Here is a tiny trained network, its code and every weight. The questions are about switching its units off for an input and a class, where a switched-off unit gives its printed mean instead of its output.

import numpy as np


def w(rows, s, z=0):
    codes = np.array(rows[::2]) - 128.0
    scale = np.full(codes.shape[1], s)
    scale[-1] = z or s
    return codes * scale


def f(y):
    return y / 2 * (1 + np.tanh(0.7978845608 * (y + 0.044715 * y**3)))


def log_softmax(a):
    a = a - a.max(-1, keepdims=True)
    return a - np.log(np.exp(a).sum(-1, keepdims=True))


def net(x, mask):
    res = np.array(x, float).reshape(1, 8) / 4 @ E
    y = f(res @ A[0][:, :-1].T + A[0][:, -1])
    res = res + np.where(mask, y, B[0][:, -1]) @ B[0][:, :-1]
    return log_softmax(res[-1] @ U[:, :-1].T + U[:, -1])


A, B = {}, {}
E = w([
[65,151,247,124,2,63,201,181],'x0',
[166,155,78,27,101,41,156,20],'x1',
[129,151,137,134,133,129,119,117],'x2',
[127,137,120,122,129,118,124,126],'x3',
[121,140,130,143,120,127,122,117],'x4',
[123,125,121,124,118,131,119,132],'x5',
[120,126,117,122,133,128,136,127],'x6',
[118,123,125,123,128,124,133,126],'x7',
],0.0048)
A[0] = w([
[161,160,101,54,107,52,138,39,166],'n1',
[168,184,95,34,113,34,146,32,140],'n2',
[97,108,137,199,149,176,97,214,186],'n3',
[48,143,242,140,3,53,212,167,78],'n4',
[39,144,237,132,28,37,208,183,11],'n5',
[192,82,25,146,231,178,29,77,19],'n6',
[177,161,62,18,95,27,181,20,116],'n7',
[77,96,161,218,151,221,72,231,208],'n8',
],0.0037,0.0011)
B[0] = w([
[102,85,176,162,85,92,63,131,191],'n1',
[88,78,213,156,49,72,45,141,205],'n2',
[123,76,197,175,75,119,85,115,166],'n3',
[253,224,37,46,205,231,201,68,252],'n4',
[248,222,42,34,197,251,152,45,232],'n5',
[230,231,58,30,178,232,181,76,198],'n6',
[108,72,216,201,19,87,4,139,223],'n7',
[116,70,186,183,43,60,59,134,199],'n8',
],0.0043,0.0027)
U = w([
[108,123,126,140,134,127,140,134,242],'0',
[109,112,130,134,121,114,146,134,201],'1',
[253,254,56,24,176,251,189,111,5],'2',
[50,88,144,123,134,102,148,146,131],'3',
[66,109,147,145,122,108,138,161,116],'4',
[60,19,239,187,35,76,9,148,25],'5',
],0.0044,0.0036)

Each question gives the input, the list of numbers given to net, and the class t.
The units are the neurons (one row each of A and B). Each row of codes is followed by its name. A weight is (code - 128) times the scale printed after its matrix; where a second scale follows, it is the last column's (A, B and U).
mask holds one flag per neuron, in row order. A switched-off neuron (its flag False) gives its mean, the last column of its row in B, instead of its output. The means were averaged over made-up inputs and are rounded, as every weight is.
A unit's drop is (log p(t) with every unit on - log p(t) with that unit switched off) / (log p(t) with every unit on - log p(t) with every unit switched off).
The circuit of an input: a set's keep is (log p(t) with only the set's units on - log p(t) with every unit switched off) / (log p(t) with every unit on - log p(t) with every unit switched off). Starting from all 8 units, units are removed one at a time, each time the one whose removal leaves the highest keep (on an exact tie, the one counted first), for as long as the keep stays at least 0.8.
circuit, biggest first: the units of the circuit, biggest drop first
top k neurons: the k neurons with the biggest drops, biggest first
drop of u: that unit's drop, to one decimal
input [2,8,-6,-4,1,2,-2,1], class 5: top 2 neurons => n7, n2
input [-1,7,4,4,-1,3,-3,-6], class 5: circuit, biggest first => n7, n2, n4
input [-1,8,7,-2,-5,-5,0,-2], class 5: top neuron => n7
input [7,-6,-2,5,-8,5,2,-3], class 2: top 2 neurons => n4, n5
input [-7,8,6,-2,5,-4,3,-6], class 5: circuit, biggest first => n7, n2
input [8,-3,8,-4,2,-7,-2,-5], class 2: top 2 neurons => n4, n5
input [7,-1,0,-3,1,0,1,2], class 2: drop of n5 => 0.3
input [8,-7,6,-2,3,4,0,-2], class 2: drop of n4 => 0.5
input [8,-1,5,-1,1,-5,-5,-5], class 2: drop of n5 => 0.3
input [8,-1,-6,-2,-3,-5,-4,1], class 2: drop of n3 => 0.0
